Below is a small trained network, with its code and all its weights. Each question gives an input and a target symbol and asks what happens when units are switched off, that is, made to give their printed mean instead of their output.

import numpy as np


def w(rows, s, z=0):
    codes = np.array(rows[::2]) - 128.0
    scale = np.full(codes.shape[1], s)
    scale[-1] = z or s
    return codes * scale


def f(y):
    return y / 2 * (1 + np.tanh(0.7978845608 * (y + 0.044715 * y**3)))


def softmax(a):
    e = np.exp(a - a.max(-1, keepdims=True))
    return e / e.sum(-1, keepdims=True)


def log_softmax(a):
    a = a - a.max(-1, keepdims=True)
    return a - np.log(np.exp(a).sum(-1, keepdims=True))


def net(x, mask):
    ids = ['βεζηθλμξπστφψω'.index(c) for c in x.split()]
    T = len(ids)
    res = E[ids] + P[:T]
    u = 0
    for l in range(3):
        r = res
        for j in range(2):
            rows = slice(2 * j, 2 * j + 2)
            q, k, v = (r @ M[l][rows].T for M in (Q, K, V))
            z = softmax(np.where(np.tri(T) > 0, q @ k.T / 2**0.5, -1e9)) @ v
            o = O[l][rows]
            res = res + np.where(mask[u + j], z, o[:, -1]) @ o[:, :-1]
        u += 2
        y = f(res @ A[l][:, :-1].T + A[l][:, -1])
        res = res + np.where(mask[u : u + 4], y, B[l][:, -1]) @ B[l][:, :-1]
        u += 4
    return log_softmax(res[-1] @ U[:, :-1].T + U[:, -1])


Q, K, V, O, A, B = {}, {}, {}, {}, {}, {}
E = w([
[77,126,201],'β',
[92,98,69],'ε',
[175,164,145],'ζ',
[111,65,255],'η',
[36,103,156],'θ',
[134,96,119],'λ',
[105,249,126],'μ',
[200,117,197],'ξ',
[114,71,197],'π',
[213,126,177],'σ',
[82,153,165],'τ',
[166,153,96],'φ',
[201,119,221],'ψ',
[97,120,141],'ω',
],0.009)
P = w([
[208,59,47],'0',
[178,121,253],'1',
[126,118,224],'2',
[237,110,180],'3',
[208,105,117],'4',
[193,71,162],'5',
[172,73,130],'6',
[190,83,114],'7',
[160,60,113],'8',
[120,41,120],'9',
[163,61,134],'10',
[153,60,128],'11',
[119,50,126],'12',
],0.0046)
Q[0] = w([
[2,69,43],'0.h1',
[36,148,172],'0.h1',
[64,186,87],'0.h2',
[127,175,96],'0.h2',
],0.011)
K[0] = w([
[249,186,123],'0.h1',
[176,94,117],'0.h1',
[63,158,138],'0.h2',
[117,146,140],'0.h2',
],0.017)
V[0] = w([
[161,135,63],'0.h1',
[192,109,154],'0.h1',
[100,131,254],'0.h2',
[172,148,115],'0.h2',
],0.015)
O[0] = w([
[91,135,164,59],'0.h1',
[157,88,184,205],'0.h1',
[250,109,93,253],'0.h2',
[123,159,155,138],'0.h2',
],0.013,0.0048)
A[0] = w([
[182,121,132,6],'0.n1',
[189,254,149,78],'0.n2',
[85,203,89,103],'0.n3',
[147,167,78,197],'0.n4',
],0.0091,0.0027)
B[0] = w([
[141,240,20,254],'0.n1',
[63,1,106,190],'0.n2',
[114,100,35,83],'0.n3',
[120,38,188,172],'0.n4',
],0.0076,0.0025)
Q[1] = w([
[79,253,115],'1.h1',
[139,51,121],'1.h1',
[148,78,222],'1.h2',
[102,104,9],'1.h2',
],0.014)
K[1] = w([
[254,126,58],'1.h1',
[38,112,150],'1.h1',
[10,60,125],'1.h2',
[199,171,211],'1.h2',
],0.013)
V[1] = w([
[3,151,167],'1.h1',
[106,85,43],'1.h1',
[158,137,163],'1.h2',
[80,93,65],'1.h2',
],0.012)
O[1] = w([
[100,254,143,254],'1.h1',
[123,160,22,63],'1.h1',
[118,111,170,222],'1.h2',
[176,157,59,21],'1.h2',
],0.0089,0.0022)
A[1] = w([
[144,134,131,133],'1.n1',
[146,228,141,54],'1.n2',
[154,143,147,147],'1.n3',
[254,156,93,251],'1.n4',
],0.0064,0.0029)
B[1] = w([
[116,126,132,137],'1.n1',
[208,163,38,153],'1.n2',
[100,119,136,149],'1.n3',
[1,108,155,254],'1.n4',
],0.0099,0.0082)
Q[2] = w([
[213,176,5],'2.h1',
[31,26,162],'2.h1',
[70,167,149],'2.h2',
[199,67,180],'2.h2',
],0.012)
K[2] = w([
[91,4,143],'2.h1',
[104,192,43],'2.h1',
[140,177,101],'2.h2',
[119,74,200],'2.h2',
],0.016)
V[2] = w([
[189,222,226],'2.h1',
[241,58,139],'2.h1',
[137,9,58],'2.h2',
[192,136,255],'2.h2',
],0.0092)
O[2] = w([
[89,102,35,127],'2.h1',
[39,239,139,134],'2.h1',
[137,254,221,116],'2.h2',
[23,72,137,254],'2.h2',
],0.0077,0.0063)
A[2] = w([
[63,137,233,101],'2.n1',
[115,238,91,82],'2.n2',
[254,217,193,254],'2.n3',
[97,250,232,106],'2.n4',
],0.0077,0.0032)
B[2] = w([
[166,213,133,252],'2.n1',
[132,139,216,136],'2.n2',
[135,78,243,241],'2.n3',
[119,109,10,214],'2.n4',
],0.014,0.013)
U = w([
[159,150,126,94],'β',
[245,125,109,8],'ε',
[45,15,142,87],'ζ',
[180,184,169,1],'η',
[157,55,219,183],'θ',
[136,90,78,238],'λ',
[214,110,96,103],'μ',
[89,159,119,82],'ξ',
[159,159,113,136],'π',
[1,133,194,147],'σ',
[127,112,138,159],'τ',
[173,89,56,63],'φ',
[125,178,72,85],'ψ',
[138,91,110,126],'ω',
],0.0059,0.0062)

Each question gives the input, a string of symbols that net reads in full, and the target symbol t.
The units are the heads (2 rows each of Q, K, V and O) and the neurons (one row each of A and B). Each row of codes is followed by its name. A weight is (code - 128) times the scale printed after its matrix; where a second scale follows, it is the last column's (O, A, B and U).
mask holds one flag per unit, layer by layer, with each layer's heads first. A switched-off unit (its flag False) gives its mean, the last column of its rows in O or B, instead of its output. The means were averaged over made-up inputs and are rounded, as every weight is.
A unit's drop is (log p(t) with every unit on - log p(t) with that unit switched off) / (log p(t) with every unit on - log p(t) with every unit switched off).
The circuit of an input: a set's keep is (log p(t) with only the set's units on - log p(t) with every unit switched off) / (log p(t) with every unit on - log p(t) with every unit switched off). Starting from the 12 units with the biggest drops (on a tie, the unit counted first), units are removed one at a time, each time the one whose removal leaves the highest keep (on an exact tie, the one counted first), for as long as the keep stays at least 0.8.
units of the circuit, in order: the units of the circuit, biggest drop first
unit that matters most: the unit with the biggest drop
top k neurons: the k neurons with the biggest drops, biggest first
k most important neurons of layer l: the k neurons of layer l with the biggest drops, biggest first
heads that matter: for each layer, one digit per head in row order, 1 if its drop is at least 0.15 and else 0, layers parted by /
drop when u is switched off: that unit's drop, to one decimal
input σ θ ζ, target σ: units of the circuit, in order	[2.h2; 0.h1; 1.h1; 2.h1]
input ζ θ θ θ θ ζ ω, target ζ: unit that matters most	0.h2
input θ θ σ θ θ ε σ θ π σ ζ, target θ: units of the circuit, in order	[2.h2; 2.h1; 1.h1; 2.n3]
input σ θ λ μ σ θ μ β σ β θ σ η, target σ: units of the circuit, in order	[2.h2; 1.h1; 2.h1]
input ψ σ μ, target ψ: 2 most important neurons of layer 2	[2.n4; 2.n1]
input θ ω ζ ζ ζ θ θ ξ, target θ: units of the circuit, in order	[2.h2; 1.h1; 2.n3]
input η σ σ σ θ σ θ θ η θ θ φ ζ, target η: heads that matter	01 / 10 / 11
input φ σ σ τ θ η ω σ λ, target λ: top 3 neurons	[2.n1; 0.n1; 0.n2]
input ψ θ ψ θ λ θ φ μ η θ θ σ, target ψ: units of the circuit, in order	[1.h1; 2.h2; 2.n4; 2.h1]
input θ θ ε θ θ φ, target θ: top 4 neurons	[2.n3; 2.n1; 2.n4; 0.n3]
input ε φ ζ ζ θ σ σ ζ, target ε: top 2 neurons	[1.n2; 0.n3]
input ψ σ σ η ζ θ π θ θ λ, target ψ: heads that matter	10 / 11 / 11
input ε σ ζ λ θ θ θ, target ε: heads that matter	01 / 11 / 11
input ζ θ σ θ θ σ λ ψ σ, target ζ: most important neuron of layer 0	[0.n2]
input θ θ θ θ σ ζ ζ ψ σ ψ σ, target θ: 2 most important neurons of layer 2	[2.n3; 2.n1]
input ζ η σ θ θ σ θ λ θ θ λ, target ζ: top 2 neurons	[2.n1; 1.n4]
input λ ζ θ φ σ σ θ ζ η π ω β, target λ: top 2 neurons	[2.n3; 2.n1]
input ψ π η, target ψ: 2 most important neurons of layer 2	[2.n4; 2.n1]
input η σ θ λ σ, target η: 3 most important neurons of layer 2	[2.n1; 2.n3; 2.n4]
input ψ θ ω θ θ ζ μ θ θ, target ψ: unit that matters most	1.h1
input φ η ψ σ, target φ: top 2 neurons	[1.n2; 2.n3]
input λ σ ζ θ ζ ζ λ θ ψ ζ σ λ, target λ: drop when 2.h2 is switched off	0.6
input λ λ ζ ζ θ, target λ: drop when 0.h2 is switched off	1.4
input θ ψ ζ θ η θ σ θ θ θ φ λ, target θ: drop when 0.h2 is switched off	0.8
input ζ θ ξ π λ σ λ φ ζ θ, target ζ: 2 most important neurons of layer 1	[1.n4; 1.n2]
